Here is a tiny trained network, its code and every weight. The questions are about switching its units off for an input and a class, where a switched-off unit gives its printed mean instead of its output.

import numpy as np


def w(rows, s, z=0):
    codes = np.array(rows[::2]) - 128.0
    scale = np.full(codes.shape[1], s)
    scale[-1] = z or s
    return codes * scale


def f(y):
    return y / 2 * (1 + np.tanh(0.7978845608 * (y + 0.044715 * y**3)))


def log_softmax(a):
    a = a - a.max(-1, keepdims=True)
    return a - np.log(np.exp(a).sum(-1, keepdims=True))


def net(x, mask):
    res = np.array(x, float).reshape(1, 3) / 4 @ E
    y = f(res @ A[0][:, :-1].T + A[0][:, -1])
    res = res + np.where(mask, y, B[0][:, -1]) @ B[0][:, :-1]
    return log_softmax(res[-1] @ U[:, :-1].T + U[:, -1])


A, B = {}, {}
E = w([
[125,58,129,247,143,90,29,151,101,55],'x0',
[128,127,128,129,129,128,127,129,128,127],'x1',
[169,93,119,81,234,136,169,254,202,67],'x2',
],0.0052)
A[0] = w([
[120,133,122,166,53,117,112,9,98,157,154],'N1',
[131,119,122,123,135,122,134,138,132,119,163],'N2',
[133,104,131,245,146,131,44,165,119,75,22],'N3',
[129,116,130,121,136,126,125,128,135,126,135],'N4',
[136,112,121,95,183,128,152,237,146,93,170],'N5',
[140,141,128,145,103,137,115,92,119,148,145],'N6',
[125,132,129,133,123,130,132,128,121,130,155],'N7',
[119,144,121,71,129,134,146,117,133,140,1],'N8',
[125,150,137,25,125,133,180,106,139,164,10],'N9',
[131,154,128,40,117,140,164,116,131,150,18],'N10',
[115,109,132,206,141,111,92,148,133,110,21],'N11',
[130,124,124,125,132,125,128,130,129,126,159],'N12',
[130,139,130,146,108,138,119,97,123,147,144],'N13',
[135,110,126,93,179,128,150,233,138,97,171],'N14',
[126,138,129,142,117,127,134,119,127,137,122],'N15',
],0.014,0.00087)
B[0] = w([
[110,157,155,165,169,149,26,105,177,105,254],'N1',
[131,126,134,126,123,134,118,116,127,116,134],'N2',
[153,105,99,67,110,116,250,168,94,153,237],'N3',
[126,131,133,132,128,130,123,131,130,134,130],'N4',
[103,161,148,165,139,145,37,78,151,125,233],'N5',
[120,135,127,141,143,131,91,119,136,123,160],'N6',
[140,118,131,121,132,138,122,124,133,109,130],'N7',
[133,119,117,120,122,120,166,143,119,133,158],'N8',
[148,89,107,107,112,108,210,172,86,130,217],'N9',
[147,94,109,112,109,108,190,160,104,128,196],'N10',
[137,124,114,94,107,127,197,143,116,143,181],'N11',
[122,137,128,127,128,129,129,122,128,134,130],'N12',
[125,130,135,134,140,133,99,120,145,114,154],'N13',
[106,154,149,170,131,137,39,82,147,121,226],'N14',
[128,132,125,137,132,125,121,125,135,123,133],'N15',
],0.012,0.0089)
U = w([
[105,167,164,174,158,153,14,81,153,123,254],'0',
[150,92,91,81,96,107,246,177,102,142,2],'1',
],0.011,0.00056)

Each question gives the input, the list of numbers given to net, and the class t.
The units are the neurons (one row each of A and B). Each row of codes is followed by its name. A weight is (code - 128) times the scale printed after its matrix; where a second scale follows, it is the last column's (A, B and U).
mask holds one flag per neuron, in row order. A switched-off neuron (its flag False) gives its mean, the last column of its row in B, instead of its output. The means were averaged over made-up inputs and are rounded, as every weight is.
A unit's drop is (log p(t) with every unit on - log p(t) with that unit switched off) / (log p(t) with every unit on - log p(t) with every unit switched off).
most important unit: the unit with the biggest drop
top k neurons: the k neurons with the biggest drops, biggest first
drop when u is switched off: that unit's drop, to one decimal
input [7,1,-6], class 1: most important unit => N3
input [-5,-8,-4], class 1: top 3 neurons => (N5 N9 N14)
input [8,-8,-7], class 1: top 2 neurons => (N3 N11)
input [6,1,-5], class 1: top 3 neurons => (N3 N5 N14)
input [-8,-3,8], class 0: top 4 neurons => (N5 N14 N3 N11)
input [6,-1,5], class 1: top 3 neurons => (N3 N1 N11)
input [-4,-4,5], class 0: top 3 neurons => (N5 N14 N3)
input [-7,7,7], class 0: top 4 neurons => (N5 N14 N3 N11)
input [-6,6,7], class 0: drop when N14 is switched off => 1.7
input [-3,4,7], class 0: drop when N7 is switched off => 0.0
input [-3,-6,0], class 1: drop when N1 is switched off => 0.1
